Here is a tiny trained network, its code and every weight. The questions are about switching its units off for an input and a target symbol, where a switched-off unit gives its printed mean instead of its output.

import numpy as np


def w(rows, s, z=0):
    codes = np.array(rows[::2]) - 128.0
    scale = np.full(codes.shape[1], s)
    scale[-1] = z or s
    return codes * scale


def norm(h):
    return h / np.sqrt((h * h).mean(-1, keepdims=True) + 1e-5)


def f(y):
    return np.maximum(y, 0)


def softmax(a):
    e = np.exp(a - a.max(-1, keepdims=True))
    return e / e.sum(-1, keepdims=True)


def log_softmax(a):
    a = a - a.max(-1, keepdims=True)
    return a - np.log(np.exp(a).sum(-1, keepdims=True))


def net(x, mask):
    ids = ['ΔΘΛΞΣεημψω'.index(c) for c in x.split()]
    T = len(ids)
    res = E[ids] + P[:T]
    u = 0
    for l in range(3):
        q, k, v = (norm(res) @ M[l].T for M in (Q, K, V))
        z = softmax(np.where(np.tri(T) > 0, q @ k.T / 2**0.5, -1e9)) @ v
        res = res + np.where(mask[u], z, O[l][:, -1]) @ O[l][:, :-1]
        u += 1
        y = f(norm(res) @ A[l][:, :-1].T + A[l][:, -1])
        res = res + np.where(mask[u : u + 12], y, B[l][:, -1]) @ B[l][:, :-1]
        u += 12
    return log_softmax(norm(res)[-1] @ U[:, :-1].T + U[:, -1])


Q, K, V, O, A, B = {}, {}, {}, {}, {}, {}
E = w([
[62,119,156,141,114],'Δ',
[72,94,88,130,160],'Θ',
[167,35,115,76,45],'Λ',
[190,97,159,122,199],'Ξ',
[65,124,176,105,110],'Σ',
[106,180,104,162,181],'ε',
[105,252,112,113,87],'η',
[83,118,34,64,135],'μ',
[83,121,139,93,155],'ψ',
[66,104,91,153,127],'ω',
],0.017)
P = w([
[2,85,242,123,232],'0',
[82,71,191,182,184],'1',
[98,90,175,156,191],'2',
[111,105,164,131,204],'3',
[125,121,154,110,211],'4',
[123,134,161,101,211],'5',
],0.0071)
Q[0] = w([
[202,184,135,210,103],'0.h0',
[237,126,104,190,2],'0.h0',
],0.015)
K[0] = w([
[10,90,229,160,165],'0.h0',
[27,1,153,149,162],'0.h0',
],0.0086)
V[0] = w([
[245,20,238,177,220],'0.h0',
[124,229,170,254,180],'0.h0',
],0.0065)
O[0] = w([
[219,50,88,144,254,1],'0.h0',
[230,243,92,117,187,202],'0.h0',
],0.0096,0.0015)
A[0] = w([
[110,209,5,152,187,109],'0.n0',
[38,91,37,117,76,102],'0.n1',
[168,117,143,98,238,178],'0.n2',
[92,144,136,209,123,122],'0.n3',
[150,171,212,33,108,134],'0.n4',
[107,107,106,1,122,214],'0.n5',
[143,125,136,164,116,51],'0.n6',
[143,209,104,56,57,22],'0.n7',
[149,159,80,235,184,1],'0.n8',
[104,21,212,85,64,104],'0.n9',
[185,63,187,198,144,223],'0.n10',
[137,129,190,54,104,145],'0.n11',
],0.0081,0.0035)
B[0] = w([
[56,123,217,168,77,225],'0.n0',
[70,153,126,165,94,222],'0.n1',
[122,138,120,227,207,249],'0.n2',
[77,140,136,33,108,165],'0.n3',
[194,121,118,168,125,191],'0.n4',
[56,150,209,210,91,226],'0.n5',
[120,187,124,107,35,128],'0.n6',
[254,172,187,139,95,185],'0.n7',
[59,84,202,185,132,168],'0.n8',
[155,89,189,87,113,255],'0.n9',
[204,116,74,103,121,213],'0.n10',
[152,107,106,178,148,178],'0.n11',
],0.0076,0.0053)
Q[1] = w([
[127,55,71,86,143],'1.h0',
[157,2,91,69,189],'1.h0',
],0.0087)
K[1] = w([
[198,75,76,154,41],'1.h0',
[224,89,4,147,2],'1.h0',
],0.0085)
V[1] = w([
[251,24,40,114,20],'1.h0',
[206,237,82,230,137],'1.h0',
],0.0032)
O[1] = w([
[90,58,218,254,141,3],'1.h0',
[67,163,196,207,57,68],'1.h0',
],0.0067,0.0042)
A[1] = w([
[74,118,101,103,177,87],'1.n0',
[106,59,119,226,156,115],'1.n1',
[214,122,167,105,125,36],'1.n2',
[195,131,85,100,103,81],'1.n3',
[144,155,104,69,153,54],'1.n4',
[94,177,89,115,110,82],'1.n5',
[183,190,169,170,174,54],'1.n6',
[248,94,88,207,152,2],'1.n7',
[154,85,88,141,133,147],'1.n8',
[158,154,173,109,57,157],'1.n9',
[63,153,138,80,103,139],'1.n10',
[99,182,84,144,98,60],'1.n11',
],0.012,0.0049)
B[1] = w([
[180,153,89,109,76,192],'1.n0',
[197,137,135,139,154,242],'1.n1',
[70,153,155,88,75,143],'1.n2',
[102,67,113,70,154,135],'1.n3',
[136,17,127,62,131,139],'1.n4',
[253,1,176,168,155,183],'1.n5',
[52,83,116,229,67,235],'1.n6',
[239,229,102,29,93,179],'1.n7',
[160,156,131,168,118,176],'1.n8',
[108,89,78,131,191,231],'1.n9',
[176,186,64,123,107,254],'1.n10',
[212,45,176,153,163,179],'1.n11',
],0.0071,0.0055)
Q[2] = w([
[95,152,67,175,186],'2.h0',
[143,251,193,128,131],'2.h0',
],0.013)
K[2] = w([
[124,156,123,255,139],'2.h0',
[45,144,117,73,217],'2.h0',
],0.013)
V[2] = w([
[213,187,239,147,2],'2.h0',
[166,154,214,117,213],'2.h0',
],0.0071)
O[2] = w([
[250,12,208,181,36,3],'2.h0',
[13,67,238,43,212,142],'2.h0',
],0.011,0.0035)
A[2] = w([
[163,7,166,177,96,32],'2.n0',
[128,205,89,108,150,56],'2.n1',
[173,151,134,93,169,122],'2.n2',
[118,172,172,115,142,99],'2.n3',
[97,118,193,50,98,120],'2.n4',
[126,113,194,123,152,139],'2.n5',
[59,41,112,72,190,125],'2.n6',
[75,70,122,109,72,203],'2.n7',
[124,130,54,138,75,4],'2.n8',
[162,61,133,141,120,153],'2.n9',
[155,152,130,202,189,147],'2.n10',
[172,103,162,175,55,167],'2.n11',
],0.014,0.0041)
B[2] = w([
[133,3,101,173,164,255],'2.n0',
[120,53,127,135,108,230],'2.n1',
[167,137,118,74,121,189],'2.n2',
[124,88,143,142,115,189],'2.n3',
[164,167,126,154,158,187],'2.n4',
[148,129,95,149,167,200],'2.n5',
[154,113,155,143,66,236],'2.n6',
[75,158,138,114,72,242],'2.n7',
[137,157,209,149,150,170],'2.n8',
[136,99,124,153,173,213],'2.n9',
[125,193,162,111,118,252],'2.n10',
[76,80,101,115,136,253],'2.n11',
],0.017,0.0061)
U = w([
[187,83,111,24,84,138],'Δ',
[110,126,9,117,165,169],'Θ',
[146,27,98,186,144,216],'Λ',
[235,133,111,109,197,251],'Ξ',
[206,99,224,106,91,49],'Σ',
[108,149,153,235,195,59],'ε',
[196,127,104,142,101,166],'η',
[86,111,142,131,30,109],'μ',
[102,80,193,36,172,5],'ψ',
[205,144,39,205,93,92],'ω',
],0.011,0.0029)

Each question gives the input, a string of symbols that net reads in full, and the target symbol t.
The units are the heads (2 rows each of Q, K, V and O) and the neurons (one row each of A and B). Each row of codes is followed by its name. A weight is (code - 128) times the scale printed after its matrix; where a second scale follows, it is the last column's (O, A, B and U).
mask holds one flag per unit, layer by layer, with each layer's heads first. A switched-off unit (its flag False) gives its mean, the last column of its rows in O or B, instead of its output. The means were averaged over made-up inputs and are rounded, as every weight is.
A unit's drop is (log p(t) with every unit on - log p(t) with that unit switched off) / (log p(t) with every unit on - log p(t) with every unit switched off).
The circuit of an input: a set's keep is (log p(t) with only the set's units on - log p(t) with every unit switched off) / (log p(t) with every unit on - log p(t) with every unit switched off). Starting from the 12 units with the biggest drops (on a tie, the unit counted first), units are removed one at a time, each time the one whose removal leaves the highest keep (on an exact tie, the one counted first), for as long as the keep stays at least 0.8.
units of the circuit, in order: the units of the circuit, biggest drop first
unit that matters most: the unit with the biggest drop
k most important neurons: the k neurons with the biggest drops, biggest first
top k neurons in layer l: the k neurons of layer l with the biggest drops, biggest first
drop of u: that unit's drop, to one decimal
input Λ μ Θ Δ ψ, target μ: unit that matters most	0.h0
input Θ ψ Σ, target Σ: top 2 neurons in layer 1	(1.n6 1.n5)
input μ μ η μ Θ, target ω: units of the circuit, in order	(2.h0 0.h0)
input Θ Δ Θ Θ ω, target ω: 2 most important neurons	(1.n5 1.n11)
input Σ ψ Θ Ξ ω, target Ξ: units of the circuit, in order	(0.h0 1.n7)
input μ η Λ ψ, target ω: units of the circuit, in order	(0.h0 2.h0)
input ε η ε ψ Δ, target Σ: top 3 neurons in layer 2	(2.n0 2.n3 2.n1)
input Δ Ξ Θ Θ, target Ξ: units of the circuit, in order	(0.h0 1.n7)
input Θ ω Ξ ψ, target Ξ: units of the circuit, in order	(0.h0 1.n7)
input ψ Δ η Ξ, target ψ: units of the circuit, in order	(2.h0 0.h0)
input Σ ω η μ Λ Σ, target Ξ: 2 most important neurons	(2.n4 1.n9)
input ψ η Δ, target ψ: units of the circuit, in order	(2.h0 1.h0)
input Δ ψ Σ ψ, target ψ: top 4 neurons in layer 0	(0.n7 0.n2 0.n4 0.n0)
input ω Θ ε Σ Σ ψ, target ε: unit that matters most	1.n6
input ε Ξ Σ ψ η ω, target Σ: top 2 neurons in layer 2	(2.n0 2.n11)
input Ξ η Θ ψ μ, target ε: 2 most important neurons	(0.n5 2.n4)
input Θ ε Σ, target ε: top 2 neurons in layer 1	(1.n6 1.n0)
input μ Σ Ξ ε Θ, target ε: 2 most important neurons	(0.n0 1.n6)
input Ξ Λ Σ η μ Σ, target ε: top 4 neurons in layer 1	(1.n1 1.n9 1.n7 1.n0)
input ψ Δ ψ ω Δ, target Δ: unit that matters most	1.n6
input Δ μ Λ η Θ Ξ, target Δ: top 2 neurons in layer 2	(2.n1 2.n0)
input Θ ψ Θ, target Θ: top 2 neurons in layer 0	(0.n7 0.n9)
input Ξ η Λ Δ, target ε: top 2 neurons in layer 0	(0.n7 0.n4)
input ε Λ η ε, target Σ: top 3 neurons in layer 1	(1.n5 1.n11 1.n6)
input Θ Ξ Σ, target Ξ: drop of 0.h0	0.8
input Δ Θ ε μ η Θ, target Δ: drop of 2.n0	0.2
input ω η Θ Θ, target ω: unit that matters most	2.h0
input Σ Θ Σ, target Σ: drop of 1.n7	0.2
input Σ Ξ μ η, target Ξ: drop of 1.n6	0.1
